Below are the code and all the weights of a small trained network. Each question names an input and a class and asks about switching units off, where a switched-off unit gives its printed mean instead of its output.

import numpy as np


def w(rows, s, z=0):
    codes = np.array(rows[::2]) - 128.0
    scale = np.full(codes.shape[1], s)
    scale[-1] = z or s
    return codes * scale


def norm(h):
    return h / np.sqrt((h * h).mean(-1, keepdims=True) + 1e-5)


def f(y):
    return np.maximum(y, 0)


def log_softmax(a):
    a = a - a.max(-1, keepdims=True)
    return a - np.log(np.exp(a).sum(-1, keepdims=True))


def net(x, mask):
    res = np.array(x, float).reshape(1, 6) / 4 @ E
    u = 0
    for l in range(2):
        y = f(norm(res) @ A[l][:, :-1].T + A[l][:, -1])
        res = res + np.where(mask[u : u + 5], y, B[l][:, -1]) @ B[l][:, :-1]
        u += 5
    return log_softmax(norm(res)[-1] @ U[:, :-1].T + U[:, -1])


A, B = {}, {}
E = w([
[62,156,153,173,147,53,208],'x0',
[132,124,122,134,134,128,126],'x1',
[125,130,130,124,125,128,127],'x2',
[141,255,110,222,166,165,93],'x3',
[84,133,46,94,84,165,180],'x4',
[126,131,133,122,124,128,127],'x5',
],0.0088)
A[0] = w([
[191,248,95,162,109,39,199,27],'L0N1',
[26,149,69,169,145,220,95,2],'L0N2',
[34,147,110,140,180,2,168,176],'L0N3',
[124,82,229,101,194,72,66,141],'L0N4',
[166,43,212,116,21,142,130,105],'L0N5',
],0.0073,0.0038)
B[0] = w([
[87,100,176,149,73,254,62,184],'L0N1',
[205,167,111,37,125,254,141,164],'L0N2',
[76,62,142,111,151,116,206,254],'L0N3',
[201,133,147,193,184,139,216,219],'L0N4',
[132,83,75,223,207,208,126,213],'L0N5',
],0.0075,0.0065)
A[1] = w([
[93,70,219,202,180,122,64,125],'L1N1',
[114,143,180,151,148,138,58,28],'L1N2',
[54,92,64,125,18,151,146,254],'L1N3',
[239,254,115,149,71,114,44,92],'L1N4',
[69,26,41,50,101,104,99,14],'L1N5',
],0.0087,0.0025)
B[1] = w([
[54,148,96,10,74,162,63,240],'L1N1',
[133,109,212,183,141,83,49,159],'L1N2',
[165,159,113,196,133,103,136,254],'L1N3',
[126,66,127,80,80,48,194,213],'L1N4',
[146,221,142,135,154,60,58,221],'L1N5',
],0.013,0.0063)
U = w([
[177,60,111,79,177,210,59,123],'0',
[84,54,190,80,190,104,195,83],'1',
[207,186,84,151,160,91,36,213],'2',
[100,171,107,172,163,6,194,80],'3',
[163,69,190,76,55,42,84,133],'4',
[38,174,193,98,103,151,71,251],'5',
[184,145,61,59,36,159,166,101],'6',
[81,183,118,227,91,194,187,35],'7',
],0.021,0.0027)

Each question gives the input, the list of numbers given to net, and the class t.
The units are the neurons (one row each of A and B). Each row of codes is followed by its name. A weight is (code - 128) times the scale printed after its matrix; where a second scale follows, it is the last column's (A, B and U).
mask holds one flag per neuron, layer by layer. A switched-off neuron (its flag False) gives its mean, the last column of its row in B, instead of its output. The means were averaged over made-up inputs and are rounded, as every weight is.
A unit's drop is (log p(t) with every unit on - log p(t) with that unit switched off) / (log p(t) with every unit on - log p(t) with every unit switched off).
The circuit of an input: a set's keep is (log p(t) with only the set's units on - log p(t) with every unit switched off) / (log p(t) with every unit on - log p(t) with every unit switched off). Starting from all 10 units, units are removed one at a time, each time the one whose removal leaves the highest keep (on an exact tie, the one counted first), for as long as the keep stays at least 0.8.
units of the circuit, in order: the units of the circuit, biggest drop first
unit that matters most: the unit with the biggest drop
k most important neurons of layer l: the k neurons of layer l with the biggest drops, biggest first
drop of u: that unit's drop, to one decimal
input [-5,5,-8,1,-8,-7], class 4: unit that matters most	L0N3
input [-1,1,8,0,6,-1], class 2: units of the circuit, in order	[L0N4; L1N5]
input [6,5,7,7,-1,2], class 5: units of the circuit, in order	[L0N1; L1N1]
input [0,-2,3,8,7,-7], class 6: units of the circuit, in order	[L0N2; L0N5]
input [5,4,-7,1,6,6], class 7: 2 most important neurons of layer 0	[L0N1; L0N2]
input [-3,-4,-6,8,8,-1], class 6: units of the circuit, in order	[L1N4; L0N2]
input [-1,-5,1,7,-5,-5], class 4: 2 most important neurons of layer 0	[L0N3; L0N5]
input [6,3,-8,-1,0,-5], class 1: 2 most important neurons of layer 0	[L0N3; L0N1]
input [1,4,-7,-1,-8,5], class 1: 2 most important neurons of layer 1	[L1N5; L1N3]
input [-2,-6,-4,8,-1,-7], class 4: 2 most important neurons of layer 1	[L1N4; L1N2]
input [-7,2,-3,1,1,7], class 6: units of the circuit, in order	[L0N3; L1N4]
input [-4,1,1,-1,-8,-6], class 0: 3 most important neurons of layer 1	[L1N5; L1N1; L1N3]
input [-3,-1,1,0,-5,-1], class 0: 3 most important neurons of layer 1	[L1N5; L1N3; L1N1]
input [-3,3,-1,0,-4,-6], class 0: units of the circuit, in order	[L1N5]
input [1,-4,8,-7,-7,6], class 1: 2 most important neurons of layer 0	[L0N4; L0N1]
input [1,8,5,-8,-3,0], class 1: 2 most important neurons of layer 0	[L0N4; L0N1]
input [8,0,-3,-1,-6,-7], class 1: 2 most important neurons of layer 0	[L0N3; L0N4]
input [-4,-5,-4,-6,0,-7], class 0: 2 most important neurons of layer 0	[L0N5; L0N4]
input [2,-2,-1,1,0,2], class 5: drop of L0N3	0.0
input [2,-4,-4,-7,1,-8], class 3: drop of L1N5	0.4
input [-1,-1,-6,-3,-7,4], class 0: unit that matters most	L0N4
